Below are the code and all the weights of a small trained network. Each question names an input and a class and asks about switching units off, where a switched-off unit gives its printed mean instead of its output.

import numpy as np


def w(rows, s, z=0):
    codes = np.array(rows[::2]) - 128.0
    scale = np.full(codes.shape[1], s)
    scale[-1] = z or s
    return codes * scale


def norm(h):
    return h / np.sqrt((h * h).mean(-1, keepdims=True) + 1e-5)


def f(y):
    return np.maximum(y, 0)


def log_softmax(a):
    a = a - a.max(-1, keepdims=True)
    return a - np.log(np.exp(a).sum(-1, keepdims=True))


def net(x, mask):
    res = np.array(x, float).reshape(1, 4) / 4 @ E
    u = 0
    for l in range(3):
        y = f(norm(res) @ A[l][:, :-1].T + A[l][:, -1])
        res = res + np.where(mask[u : u + 10], y, B[l][:, -1]) @ B[l][:, :-1]
        u += 10
    return log_softmax(norm(res)[-1] @ U[:, :-1].T + U[:, -1])


A, B = {}, {}
E = w([
[3,155,168,103,86],'x0',
[176,4,125,84,82],'x1',
[134,84,207,123,220],'x2',
[126,124,130,133,128],'x3',
],0.0066)
A[0] = w([
[87,136,102,160,36,135],'0.n0',
[184,135,144,144,160,160],'0.n1',
[175,178,151,148,159,29],'0.n2',
[78,159,134,185,61,103],'0.n3',
[203,166,95,135,85,193],'0.n4',
[95,130,79,155,72,124],'0.n5',
[143,151,255,70,130,78],'0.n6',
[107,190,149,176,101,112],'0.n7',
[186,151,24,211,92,173],'0.n8',
[92,138,182,84,189,3],'0.n9',
],0.01,0.0038)
B[0] = w([
[185,122,227,48,175,219],'0.n0',
[130,145,45,71,165,216],'0.n1',
[84,120,173,101,162,170],'0.n2',
[186,219,93,116,77,204],'0.n3',
[55,96,111,137,86,226],'0.n4',
[165,155,139,65,192,195],'0.n5',
[79,69,42,199,102,204],'0.n6',
[138,162,98,200,128,207],'0.n7',
[2,120,149,201,130,254],'0.n8',
[62,168,110,167,122,187],'0.n9',
],0.0081,0.0052)
A[1] = w([
[124,121,90,227,191,110],'1.n0',
[253,75,102,110,170,226],'1.n1',
[121,129,25,170,160,160],'1.n2',
[100,154,115,203,205,41],'1.n3',
[77,218,86,207,236,6],'1.n4',
[166,123,37,132,192,60],'1.n5',
[39,168,101,77,127,209],'1.n6',
[49,163,213,177,108,152],'1.n7',
[50,37,143,147,129,213],'1.n8',
[214,209,190,162,139,45],'1.n9',
],0.0079,0.0023)
B[1] = w([
[113,190,138,80,163,206],'1.n0',
[44,236,122,102,170,184],'1.n1',
[116,126,214,143,85,208],'1.n2',
[89,164,129,76,77,202],'1.n3',
[95,104,215,29,137,254],'1.n4',
[160,155,84,125,182,168],'1.n5',
[202,114,113,111,154,231],'1.n6',
[131,100,79,197,131,215],'1.n7',
[254,159,69,177,81,236],'1.n8',
[237,193,90,171,75,152],'1.n9',
],0.0071,0.0074)
A[2] = w([
[195,154,76,129,202,48],'2.n0',
[131,111,88,180,127,81],'2.n1',
[56,172,159,103,223,100],'2.n2',
[4,133,148,160,163,129],'2.n3',
[118,126,192,24,106,125],'2.n4',
[153,78,115,157,70,86],'2.n5',
[166,85,116,211,143,2],'2.n6',
[112,116,115,85,186,143],'2.n7',
[144,52,139,166,133,124],'2.n8',
[76,195,173,159,96,132],'2.n9',
],0.011,0.0043)
B[2] = w([
[57,89,88,220,254,173],'2.n0',
[173,137,135,76,97,161],'2.n1',
[185,60,131,90,44,254],'2.n2',
[50,75,211,116,42,228],'2.n3',
[174,116,180,6,177,208],'2.n4',
[213,85,137,137,79,171],'2.n5',
[166,50,94,93,64,153],'2.n6',
[153,132,66,126,202,182],'2.n7',
[189,173,37,189,71,154],'2.n8',
[84,115,109,223,181,223],'2.n9',
],0.0076,0.0081)
U = w([
[20,87,192,172,63,189],'0',
[147,95,198,9,174,112],'1',
[162,57,84,178,76,248],'2',
[124,75,70,148,223,4],'3',
[139,225,155,167,150,14],'4',
],0.014,0.0022)

Each question gives the input, the list of numbers given to net, and the class t.
The units are the neurons (one row each of A and B). Each row of codes is followed by its name. A weight is (code - 128) times the scale printed after its matrix; where a second scale follows, it is the last column's (A, B and U).
mask holds one flag per neuron, layer by layer. A switched-off neuron (its flag False) gives its mean, the last column of its row in B, instead of its output. The means were averaged over made-up inputs and are rounded, as every weight is.
A unit's drop is (log p(t) with every unit on - log p(t) with that unit switched off) / (log p(t) with every unit on - log p(t) with every unit switched off).
The circuit of an input: a set's keep is (log p(t) with only the set's units on - log p(t) with every unit switched off) / (log p(t) with every unit on - log p(t) with every unit switched off). Starting from the 12 units with the biggest drops (on a tie, the unit counted first), units are removed one at a time, each time the one whose removal leaves the highest keep (on an exact tie, the one counted first), for as long as the keep stays at least 0.8.
circuit, biggest first: the units of the circuit, biggest drop first
unit that matters most: the unit with the biggest drop
k most important neurons: the k neurons with the biggest drops, biggest first
top k neurons in layer l: the k neurons of layer l with the biggest drops, biggest first
drop of u: that unit's drop, to one decimal
input [8,0,-7,-6], class 4: circuit, biggest first => (0.n3 2.n2)
input [6,-7,-1,-6], class 4: top 2 neurons in layer 0 => (0.n3 0.n8)
input [1,5,1,-6], class 2: circuit, biggest first => (1.n4)
input [2,-1,-8,1], class 4: top 2 neurons in layer 0 => (0.n3 0.n0)
input [-7,-7,0,2], class 0: circuit, biggest first => (0.n8 2.n3)
input [-3,8,1,2], class 3: 4 most important neurons => (1.n1 0.n8 1.n4 0.n6)
input [-4,-6,1,-1], class 1: 2 most important neurons => (1.n4 0.n1)
input [1,0,-3,-3], class 4: 4 most important neurons => (0.n3 0.n0 1.n9 1.n4)
input [3,-5,0,1], class 4: 3 most important neurons => (0.n3 0.n8 1.n9)
input [1,1,4,5], class 2: circuit, biggest first => (0.n6 1.n8)
input [1,8,-2,-6], class 1: top 3 neurons in layer 0 => (0.n8 0.n6 0.n9)
input [0,-6,-5,6], class 0: 3 most important neurons => (0.n8 1.n8 0.n4)
input [-7,0,-1,2], class 0: 2 most important neurons => (0.n8 0.n4)
input [4,8,1,0], class 2: circuit, biggest first => (1.n8)
input [0,2,4,6], class 3: 4 most important neurons => (0.n8 0.n4 2.n0 1.n0)
input [-4,3,1,-5], class 3: top 2 neurons in layer 2 => (2.n0 2.n2)
input [4,-1,0,-5], class 4: 3 most important neurons => (0.n3 1.n9 0.n1)
input [7,1,8,-8], class 2: top 3 neurons in layer 0 => (0.n8 0.n7 0.n1)
input [-4,2,6,-4], class 3: 2 most important neurons => (1.n4 2.n0)
input [-3,2,4,5], class 3: unit that matters most => 1.n4
input [-1,6,4,3], class 3: 2 most important neurons => (1.n1 0.n8)
input [3,1,-8,-3], class 1: 4 most important neurons => (0.n5 0.n0 1.n8 2.n4)
input [2,-1,-6,-6], class 4: 4 most important neurons => (0.n3 0.n0 1.n4 1.n9)
input [-4,-8,1,-6], class 1: top 2 neurons in layer 1 => (1.n4 1.n0)
input [1,1,-2,2], class 1: 2 most important neurons => (0.n0 1.n8)
input [1,-2,8,-8], class 0: top 3 neurons in layer 0 => (0.n9 0.n6 0.n0)
input [5,-3,-3,1], class 4: unit that matters most => 1.n9
input [1,-2,-4,1], class 4: 2 most important neurons => (0.n3 0.n0)
input [-8,-4,2,-7], class 1: 2 most important neurons => (0.n1 1.n4)
input [-1,-6,-8,5], class 0: drop of 0.n4 => 0.3
